Below is a small trained network, with its code and all its weights. Each question gives an input and a target symbol and asks what happens when units are switched off, that is, made to give their printed mean instead of their output.

import numpy as np


def w(rows, s, z=0):
    codes = np.array(rows[::2]) - 128.0
    scale = np.full(codes.shape[1], s)
    scale[-1] = z or s
    return codes * scale


def f(y):
    return y / 2 * (1 + np.tanh(0.7978845608 * (y + 0.044715 * y**3)))


def softmax(a):
    e = np.exp(a - a.max(-1, keepdims=True))
    return e / e.sum(-1, keepdims=True)


def log_softmax(a):
    a = a - a.max(-1, keepdims=True)
    return a - np.log(np.exp(a).sum(-1, keepdims=True))


def net(x, mask):
    ids = ['βγδεζθλμξπστψω'.index(c) for c in x.split()]
    T = len(ids)
    res = E[ids] + P[:T]
    u = 0
    for l in range(3):
        q, k, v = (res @ M[l].T for M in (Q, K, V))
        z = softmax(np.where(np.tri(T) > 0, q @ k.T / 2**0.5, -1e9)) @ v
        res = res + np.where(mask[u], z, O[l][:, -1]) @ O[l][:, :-1]
        u += 1
        y = f(res @ A[l][:, :-1].T + A[l][:, -1])
        res = res + np.where(mask[u : u + 8], y, B[l][:, -1]) @ B[l][:, :-1]
        u += 8
    return log_softmax(res[-1] @ U[:, :-1].T + U[:, -1])


Q, K, V, O, A, B = {}, {}, {}, {}, {}, {}
E = w([
[122,159,84],'β',
[151,149,149],'γ',
[84,141,103],'δ',
[122,133,168],'ε',
[154,149,144],'ζ',
[174,159,124],'θ',
[163,156,122],'λ',
[104,143,53],'μ',
[92,126,133],'ξ',
[99,250,153],'π',
[170,144,168],'σ',
[189,81,80],'τ',
[78,104,44],'ψ',
[192,164,140],'ω',
],0.022)
P = w([
[65,253,194],'0',
[81,243,182],'1',
[96,230,169],'2',
[108,220,163],'3',
[120,207,157],'4',
[132,197,150],'5',
[134,186,144],'6',
[144,176,140],'7',
[147,173,143],'8',
],0.0059)
Q[0] = w([
[99,11,39],'0.h0',
[93,250,57],'0.h0',
],0.028)
K[0] = w([
[61,45,69],'0.h0',
[105,252,49],'0.h0',
],0.035)
V[0] = w([
[148,92,110],'0.h0',
[52,255,203],'0.h0',
],0.0061)
O[0] = w([
[121,156,136,92],'0.h0',
[143,1,97,255],'0.h0',
],0.0059,0.0074)
A[0] = w([
[157,78,200,140],'0.n0',
[99,214,135,70],'0.n1',
[177,159,210,4],'0.n2',
[119,67,97,115],'0.n3',
[99,216,237,141],'0.n4',
[96,251,156,53],'0.n5',
[52,184,170,109],'0.n6',
[175,129,94,56],'0.n7',
],0.013,0.0042)
B[0] = w([
[76,182,76,225],'0.n0',
[174,82,57,170],'0.n1',
[55,186,34,155],'0.n2',
[136,187,133,246],'0.n3',
[112,253,168,254],'0.n4',
[199,80,60,170],'0.n5',
[44,55,154,197],'0.n6',
[77,133,162,135],'0.n7',
],0.019,0.0015)
Q[1] = w([
[73,67,182],'1.h0',
[31,120,3],'1.h0',
],0.024)
K[1] = w([
[50,55,227],'1.h0',
[104,29,3],'1.h0',
],0.018)
V[1] = w([
[216,135,3],'1.h0',
[227,155,81],'1.h0',
],0.0036)
O[1] = w([
[46,6,242,254],'1.h0',
[50,46,159,154],'1.h0',
],0.0026,0.0025)
A[1] = w([
[183,74,204,4],'1.n0',
[139,131,253,64],'1.n1',
[159,105,187,93],'1.n2',
[139,97,210,183],'1.n3',
[164,111,190,131],'1.n4',
[128,128,125,112],'1.n5',
[189,141,179,117],'1.n6',
[34,44,166,78],'1.n7',
],0.011,0.0037)
B[1] = w([
[121,126,63,69],'1.n0',
[158,129,176,136],'1.n1',
[140,154,48,62],'1.n2',
[197,180,100,123],'1.n3',
[150,158,66,81],'1.n4',
[128,125,127,114],'1.n5',
[169,159,38,102],'1.n6',
[252,155,79,253],'1.n7',
],0.015,0.0015)
Q[2] = w([
[116,80,248],'2.h0',
[62,107,253],'2.h0',
],0.022)
K[2] = w([
[92,214,5],'2.h0',
[118,252,21],'2.h0',
],0.022)
V[2] = w([
[134,91,254],'2.h0',
[107,173,144],'2.h0',
],0.0027)
O[2] = w([
[156,13,252,9],'2.h0',
[83,249,152,159],'2.h0',
],0.0015,0.0014)
A[2] = w([
[237,158,42,190],'2.n0',
[217,55,35,68],'2.n1',
[239,103,132,233],'2.n2',
[139,166,90,97],'2.n3',
[159,28,189,3],'2.n4',
[252,126,152,166],'2.n5',
[89,142,86,120],'2.n6',
[112,47,112,34],'2.n7',
],0.013,0.003)
B[2] = w([
[4,186,85,253],'2.n0',
[240,97,117,230],'2.n1',
[118,82,178,207],'2.n2',
[200,130,133,170],'2.n3',
[24,203,182,132],'2.n4',
[130,59,150,195],'2.n5',
[175,112,154,172],'2.n6',
[135,169,199,151],'2.n7',
],0.02,0.0071)
U = w([
[176,86,254,226],'β',
[132,175,150,165],'γ',
[144,15,108,101],'δ',
[57,180,226,41],'ε',
[134,165,124,192],'ζ',
[46,147,88,87],'θ',
[61,126,76,192],'λ',
[224,93,93,219],'μ',
[48,63,199,179],'ξ',
[128,131,111,3],'π',
[202,194,139,48],'σ',
[82,85,32,124],'τ',
[160,137,8,152],'ψ',
[99,215,64,10],'ω',
],0.0072,0.0041)

Each question gives the input, a string of symbols that net reads in full, and the target symbol t.
The units are the heads (2 rows each of Q, K, V and O) and the neurons (one row each of A and B). Each row of codes is followed by its name. A weight is (code - 128) times the scale printed after its matrix; where a second scale follows, it is the last column's (O, A, B and U).
mask holds one flag per unit, layer by layer, with each layer's heads first. A switched-off unit (its flag False) gives its mean, the last column of its rows in O or B, instead of its output. The means were averaged over made-up inputs and are rounded, as every weight is.
A unit's drop is (log p(t) with every unit on - log p(t) with that unit switched off) / (log p(t) with every unit on - log p(t) with every unit switched off).
The circuit of an input: a set's keep is (log p(t) with only the set's units on - log p(t) with every unit switched off) / (log p(t) with every unit on - log p(t) with every unit switched off). Starting from the 12 units with the biggest drops (on a tie, the unit counted first), units are removed one at a time, each time the one whose removal leaves the highest keep (on an exact tie, the one counted first), for as long as the keep stays at least 0.8.
units of the circuit, in order: the units of the circuit, biggest drop first
unit that matters most: the unit with the biggest drop
k most important neurons: the k neurons with the biggest drops, biggest first
top k neurons in layer l: the k neurons of layer l with the biggest drops, biggest first
drop when u is switched off: that unit's drop, to one decimal
input μ μ ψ ε, target ε: units of the circuit, in order -> 0.n4, 2.n1
input σ γ θ, target θ: units of the circuit, in order -> 2.n0, 1.n6
input μ τ σ σ δ β ω ξ, target ξ: unit that matters most -> 1.n7
input δ λ ψ, target ψ: 3 most important neurons -> 1.n7, 0.n4, 0.n6
input μ ξ ξ δ ξ σ, target σ: top 4 neurons in layer 0 -> 0.n2, 0.n4, 0.n0, 0.n6
input γ λ ε δ, target δ: 3 most important neurons -> 1.n7, 2.n1, 0.n6
input γ μ θ δ ξ ψ, target ψ: top 4 neurons in layer 0 -> 0.n4, 0.n1, 0.n5, 0.n6
input δ ψ δ ω σ, target σ: 4 most important neurons -> 0.n2, 0.n4, 2.n3, 2.n0
input β β ξ, target ξ: 4 most important neurons -> 0.n6, 1.n7, 0.n2, 2.n5
input λ ε θ β μ δ δ, target δ: 3 most important neurons -> 2.n1, 1.n7, 0.n6
input ξ β β τ β ε, target ε: 3 most important neurons -> 0.n4, 0.n0, 2.n1
input β σ σ μ τ, target τ: 2 most important neurons -> 2.n0, 0.n4
input τ σ μ, target μ: top 3 neurons in layer 0 -> 0.n4, 0.n1, 0.n5
input ξ σ ζ β ω, target ω: unit that matters most -> 0.h0
input ε δ ξ σ ξ μ ζ δ β, target β: top 3 neurons in layer 2 -> 2.n1, 2.n7, 2.n4
input θ ξ τ, target τ: drop when 2.n2 is switched off -> 0.0
input ψ θ β δ γ ω, target ω: drop when 0.n2 is switched off -> 0.6
input ψ ψ μ, target μ: drop when 1.n2 is switched off -> 0.0
